Here is a tiny trained network, its code and every weight. The questions are about switching its units off for an input and a target symbol, where a switched-off unit gives its printed mean instead of its output.

import numpy as np


def w(rows, s, z=0):
    codes = np.array(rows[::2]) - 128.0
    scale = np.full(codes.shape[1], s)
    scale[-1] = z or s
    return codes * scale


def f(y):
    return y / 2 * (1 + np.tanh(0.7978845608 * (y + 0.044715 * y**3)))


def softmax(a):
    e = np.exp(a - a.max(-1, keepdims=True))
    return e / e.sum(-1, keepdims=True)


def log_softmax(a):
    a = a - a.max(-1, keepdims=True)
    return a - np.log(np.exp(a).sum(-1, keepdims=True))


def net(x, mask):
    ids = ['ΛΞΠΦΨΩαβγδζημστ'.index(c) for c in x.split()]
    T = len(ids)
    res = E[ids] + P[:T]
    u = 0
    for l in range(3):
        q, k, v = (res @ M[l].T for M in (Q, K, V))
        z = softmax(np.where(np.tri(T) > 0, q @ k.T / 3**0.5, -1e9)) @ v
        res = res + np.where(mask[u], z, O[l][:, -1]) @ O[l][:, :-1]
        u += 1
        y = f(res @ A[l][:, :-1].T + A[l][:, -1])
        res = res + np.where(mask[u : u + 8], y, B[l][:, -1]) @ B[l][:, :-1]
        u += 8
    return log_softmax(res[-1] @ U[:, :-1].T + U[:, -1])


Q, K, V, O, A, B = {}, {}, {}, {}, {}, {}
E = w([
[80,133,150,199,85,62,101,28,105,166],'Λ',
[96,216,128,163,51,147,169,86,150,98],'Ξ',
[176,160,127,81,142,145,193,148,120,138],'Π',
[251,53,102,39,186,80,109,144,132,76],'Φ',
[113,182,148,101,36,150,154,192,164,102],'Ψ',
[114,169,119,81,103,130,121,84,58,126],'Ω',
[121,153,54,203,167,180,103,87,171,49],'α',
[152,102,140,174,114,206,234,131,98,127],'β',
[136,77,52,82,134,36,96,30,130,151],'γ',
[157,143,175,58,171,180,146,111,109,177],'δ',
[118,190,174,113,132,88,97,139,94,84],'ζ',
[137,99,87,71,94,78,100,89,71,178],'η',
[162,155,136,136,181,123,194,29,103,174],'μ',
[167,152,105,59,172,66,72,143,49,129],'σ',
[126,137,174,50,123,84,79,156,73,121],'τ',
],0.017)
P = w([
[247,255,200,130,72,170,81,140,171,150],'0',
[156,77,105,154,43,85,157,9,197,173],'1',
[132,150,94,100,125,94,185,93,125,102],'2',
[106,74,94,106,106,111,144,76,139,142],'3',
[89,80,109,131,153,89,158,80,145,127],'4',
[69,72,121,140,173,85,156,85,149,128],'5',
[49,93,135,120,204,105,152,104,142,117],'6',
[51,102,114,43,192,187,152,151,102,116],'7',
[39,79,94,83,197,176,156,139,91,153],'8',
],0.0066)
Q[0] = w([
[144,69,87,205,171,169,167,244,150,2],'0.h0',
[202,130,79,170,42,159,158,155,200,105],'0.h0',
[100,158,71,165,80,198,80,12,134,28],'0.h0',
],0.0047)
K[0] = w([
[214,106,122,215,84,159,150,142,142,65],'0.h0',
[121,160,185,144,85,133,165,174,125,134],'0.h0',
[73,254,72,179,116,132,146,44,163,118],'0.h0',
],0.0048)
V[0] = w([
[100,201,190,161,209,137,63,132,80,137],'0.h0',
[114,53,11,106,214,141,193,120,144,103],'0.h0',
[97,130,113,254,51,208,104,187,95,150],'0.h0',
],0.0052)
O[0] = w([
[164,52,124,105,127,111,40,199,198,187,10],'0.h0',
[172,2,68,106,151,185,213,141,203,84,159],'0.h0',
[64,86,115,119,111,79,21,196,171,31,3],'0.h0',
],0.0072,0.0032)
A[0] = w([
[100,113,118,166,173,219,158,104,150,22,174],'0.n0',
[14,151,204,128,113,123,78,180,89,141,189],'0.n1',
[46,223,91,221,75,178,97,141,128,56,240],'0.n2',
[185,92,142,145,79,100,146,65,132,163,172],'0.n3',
[254,236,167,194,131,154,150,167,152,105,154],'0.n4',
[114,137,224,189,69,156,164,146,115,87,181],'0.n5',
[96,34,63,80,161,60,41,186,123,38,248],'0.n6',
[47,82,146,95,48,206,192,111,73,122,254],'0.n7',
],0.0058,0.0018)
B[0] = w([
[184,101,41,190,110,139,27,147,65,146,215],'0.n0',
[79,62,109,92,114,113,230,106,48,187,154],'0.n1',
[151,86,110,150,101,207,202,37,84,137,192],'0.n2',
[119,182,169,128,75,189,153,146,147,142,200],'0.n3',
[99,152,213,42,25,190,117,149,136,149,168],'0.n4',
[164,129,207,104,164,63,115,115,84,101,188],'0.n5',
[134,255,137,152,46,81,179,59,61,197,138],'0.n6',
[147,156,142,117,188,12,124,84,87,114,254],'0.n7',
],0.007,0.0065)
Q[1] = w([
[110,67,102,164,144,123,2,192,219,124],'1.h0',
[117,216,157,92,93,118,120,143,181,126],'1.h0',
[140,118,89,102,158,126,92,99,159,142],'1.h0',
],0.0078)
K[1] = w([
[199,88,253,125,164,4,165,122,63,136],'1.h0',
[73,178,184,37,33,83,215,120,145,155],'1.h0',
[197,137,33,71,192,63,150,128,185,207],'1.h0',
],0.0047)
V[1] = w([
[138,97,160,126,157,165,144,152,68,50],'1.h0',
[132,254,152,104,61,148,89,109,138,173],'1.h0',
[143,105,29,150,156,198,93,105,159,77],'1.h0',
],0.008)
O[1] = w([
[151,108,190,118,152,176,102,128,169,83,157],'1.h0',
[159,88,71,41,67,81,157,101,156,232,254],'1.h0',
[104,188,138,224,148,130,84,176,254,153,128],'1.h0',
],0.0099,0.005)
A[1] = w([
[174,17,180,101,140,149,129,134,147,45,89],'1.n0',
[126,161,147,133,97,159,168,130,140,181,56],'1.n1',
[140,140,55,110,60,74,144,106,78,120,146],'1.n2',
[132,192,95,211,152,181,82,169,207,171,254],'1.n3',
[137,65,108,115,59,110,171,109,125,165,26],'1.n4',
[142,107,98,114,136,175,164,134,143,137,110],'1.n5',
[158,98,222,109,101,192,115,226,169,64,107],'1.n6',
[2,90,86,128,134,113,177,124,127,133,192],'1.n7',
],0.0079,0.0033)
B[1] = w([
[152,116,42,192,191,194,98,147,175,86,164],'1.n0',
[112,76,117,83,122,162,85,164,142,75,152],'1.n1',
[112,149,191,126,164,161,84,115,133,157,253],'1.n2',
[167,136,134,71,82,66,94,156,147,111,226],'1.n3',
[153,131,112,111,112,167,83,147,158,110,239],'1.n4',
[83,106,145,149,125,129,132,76,157,70,146],'1.n5',
[105,136,122,115,157,184,29,129,121,219,149],'1.n6',
[134,136,98,75,255,178,149,102,113,73,151],'1.n7',
],0.0084,0.019)
Q[2] = w([
[86,46,50,200,119,175,169,124,2,212],'2.h0',
[46,95,73,114,132,114,60,84,180,45],'2.h0',
[138,133,83,141,141,199,185,78,131,161],'2.h0',
],0.0053)
K[2] = w([
[8,219,158,153,206,53,252,127,164,184],'2.h0',
[134,81,36,123,116,228,95,141,163,138],'2.h0',
[241,192,128,172,196,204,151,32,189,155],'2.h0',
],0.0032)
V[2] = w([
[78,132,63,174,174,210,141,31,253,70],'2.h0',
[190,160,126,181,213,184,71,52,68,214],'2.h0',
[186,38,188,104,121,244,186,84,85,31],'2.h0',
],0.0045)
O[2] = w([
[152,67,210,166,153,83,20,32,136,108,110],'2.h0',
[169,191,228,71,100,121,149,64,82,164,213],'2.h0',
[128,121,163,238,123,81,254,167,167,161,248],'2.h0',
],0.0095,0.018)
A[2] = w([
[170,155,197,91,69,65,224,94,127,128,214],'2.n0',
[79,85,173,179,191,120,111,78,105,233,140],'2.n1',
[148,183,100,137,61,131,1,141,191,38,116],'2.n2',
[39,100,161,24,151,168,115,51,82,182,96],'2.n3',
[132,27,141,86,146,164,152,56,104,14,151],'2.n4',
[96,138,181,102,80,74,163,195,130,195,83],'2.n5',
[83,82,105,194,205,132,97,197,201,55,101],'2.n6',
[140,29,54,28,116,97,82,96,158,114,255],'2.n7',
],0.0062,0.0055)
B[2] = w([
[180,100,140,139,95,107,89,110,80,187,251],'2.n0',
[140,181,136,97,91,178,176,189,109,117,165],'2.n1',
[101,147,141,169,193,134,109,85,116,147,173],'2.n2',
[164,47,110,172,169,149,164,125,150,118,188],'2.n3',
[132,110,66,139,186,143,196,91,101,135,149],'2.n4',
[131,116,100,144,163,160,114,109,122,45,180],'2.n5',
[100,129,187,30,147,119,254,125,178,122,153],'2.n6',
[83,119,109,115,73,87,181,125,56,147,154],'2.n7',
],0.0099,0.033)
U = w([
[157,200,218,41,44,99,152,126,74,187,213],'Λ',
[161,68,13,253,222,77,140,126,45,126,212],'Ξ',
[154,137,112,85,219,163,210,115,133,31,83],'Π',
[108,67,179,130,127,109,141,132,179,113,64],'Φ',
[99,101,124,168,68,96,188,180,109,122,2],'Ψ',
[177,139,100,138,120,128,86,163,94,97,96],'Ω',
[60,98,77,165,63,78,141,157,58,140,160],'α',
[167,47,174,155,113,95,11,122,116,83,70],'β',
[108,132,164,100,139,153,89,96,112,111,95],'γ',
[127,140,108,142,128,153,135,170,128,146,104],'δ',
[149,154,82,138,78,134,138,169,79,90,82],'ζ',
[173,160,110,123,137,181,62,126,104,107,74],'η',
[153,128,130,123,115,127,114,144,113,82,100],'μ',
[182,179,95,96,107,165,90,122,105,69,106],'σ',
[148,195,94,119,69,172,147,149,97,80,102],'τ',
],0.0051,0.0043)

Each question gives the input, a string of symbols that net reads in full, and the target symbol t.
The units are the heads (3 rows each of Q, K, V and O) and the neurons (one row each of A and B). Each row of codes is followed by its name. A weight is (code - 128) times the scale printed after its matrix; where a second scale follows, it is the last column's (O, A, B and U).
mask holds one flag per unit, layer by layer, with each layer's heads first. A switched-off unit (its flag False) gives its mean, the last column of its rows in O or B, instead of its output. The means were averaged over made-up inputs and are rounded, as every weight is.
A unit's drop is (log p(t) with every unit on - log p(t) with that unit switched off) / (log p(t) with every unit on - log p(t) with every unit switched off).
The circuit of an input: a set's keep is (log p(t) with only the set's units on - log p(t) with every unit switched off) / (log p(t) with every unit on - log p(t) with every unit switched off). Starting from the 12 units with the biggest drops (on a tie, the unit counted first), units are removed one at a time, each time the one whose removal leaves the highest keep (on an exact tie, the one counted first), for as long as the keep stays at least 0.8.
circuit, biggest first: the units of the circuit, biggest drop first
unit that matters most: the unit with the biggest drop
top k neurons: the k neurons with the biggest drops, biggest first
top k neurons in layer l: the k neurons of layer l with the biggest drops, biggest first
input Φ Ξ Π Ψ ζ γ β Φ, target Ξ: circuit, biggest first -> 2.n6; 1.n0
input τ Ξ β Ψ α Φ τ, target τ: circuit, biggest first -> 2.h0; 1.h0; 0.h0
input β Λ β Ω β, target Π: circuit, biggest first -> 0.h0; 1.h0; 1.n0; 2.n0
input Ω β Ψ γ τ β Λ ζ Ω, target Ξ: circuit, biggest first -> 2.n3; 2.n6; 2.h0
input α β η β β μ Φ η, target α: unit that matters most -> 2.n7
input α τ γ β Λ, target α: top 2 neurons -> 2.n7; 1.n3
input τ Λ ζ Ψ Λ τ, target Ξ: top 2 neurons in layer 1 -> 1.n0; 1.n6
input β Φ ζ α β Ψ Ψ η, target β: top 3 neurons -> 1.n3; 0.n4; 0.n6
input ζ β γ β Π Ψ Ψ, target Ξ: top 2 neurons -> 1.n3; 0.n1
input γ τ Φ ζ α β Ψ, target γ: top 2 neurons in layer 0 -> 0.n0; 0.n2
input Φ α β Φ, target Φ: top 2 neurons -> 1.n4; 0.n4
input Φ δ β γ Φ Ψ Φ η α, target Φ: top 4 neurons -> 0.n4; 1.n4; 2.n6; 1.n3
input β α Λ Φ Φ ζ Λ Λ, target β: top 2 neurons -> 1.n3; 0.n4
input β β β β α Π Φ, target β: top 2 neurons -> 1.n3; 0.n6
input Φ α Φ Φ τ β, target Φ: top neuron -> 1.n4
input β α ζ, target β: top 3 neurons -> 1.n3; 0.n4; 0.n6
input γ α β β β Ω β Π, target γ: top 2 neurons -> 2.n2; 1.n3
input α Λ Φ, target α: top 4 neurons -> 2.n7; 1.n3; 0.n6; 1.n2
input β Λ β σ β γ, target Λ: top 2 neurons -> 1.n0; 2.n1
input β β τ Ω Φ γ α δ, target β: top 4 neurons in layer 1 -> 1.n3; 1.n0; 1.n6; 1.n4
input β Φ τ α σ β σ β β, target β: top 4 neurons -> 1.n3; 0.n4; 1.n0; 0.n6
input α Φ γ γ Φ τ, target α: unit that matters most -> 1.h0
input Λ Ψ β β, target Ξ: top 3 neurons in layer 1 -> 1.n2; 1.n0; 1.n3
input η Π τ γ Φ Φ α, target η: top 4 neurons -> 1.n3; 1.n1; 1.n4; 2.n2
input α Ω γ γ γ, target α: top 2 neurons in layer 1 -> 1.n3; 1.n2
input Φ Φ Φ Φ, target Π: top 2 neurons in layer 1 -> 1.n0; 1.n5
input γ ζ α, target γ: top 3 neurons in layer 2 -> 2.n2; 2.n6; 2.n3
input γ α ζ β Ψ β β, target γ: unit that matters most -> 1.h0
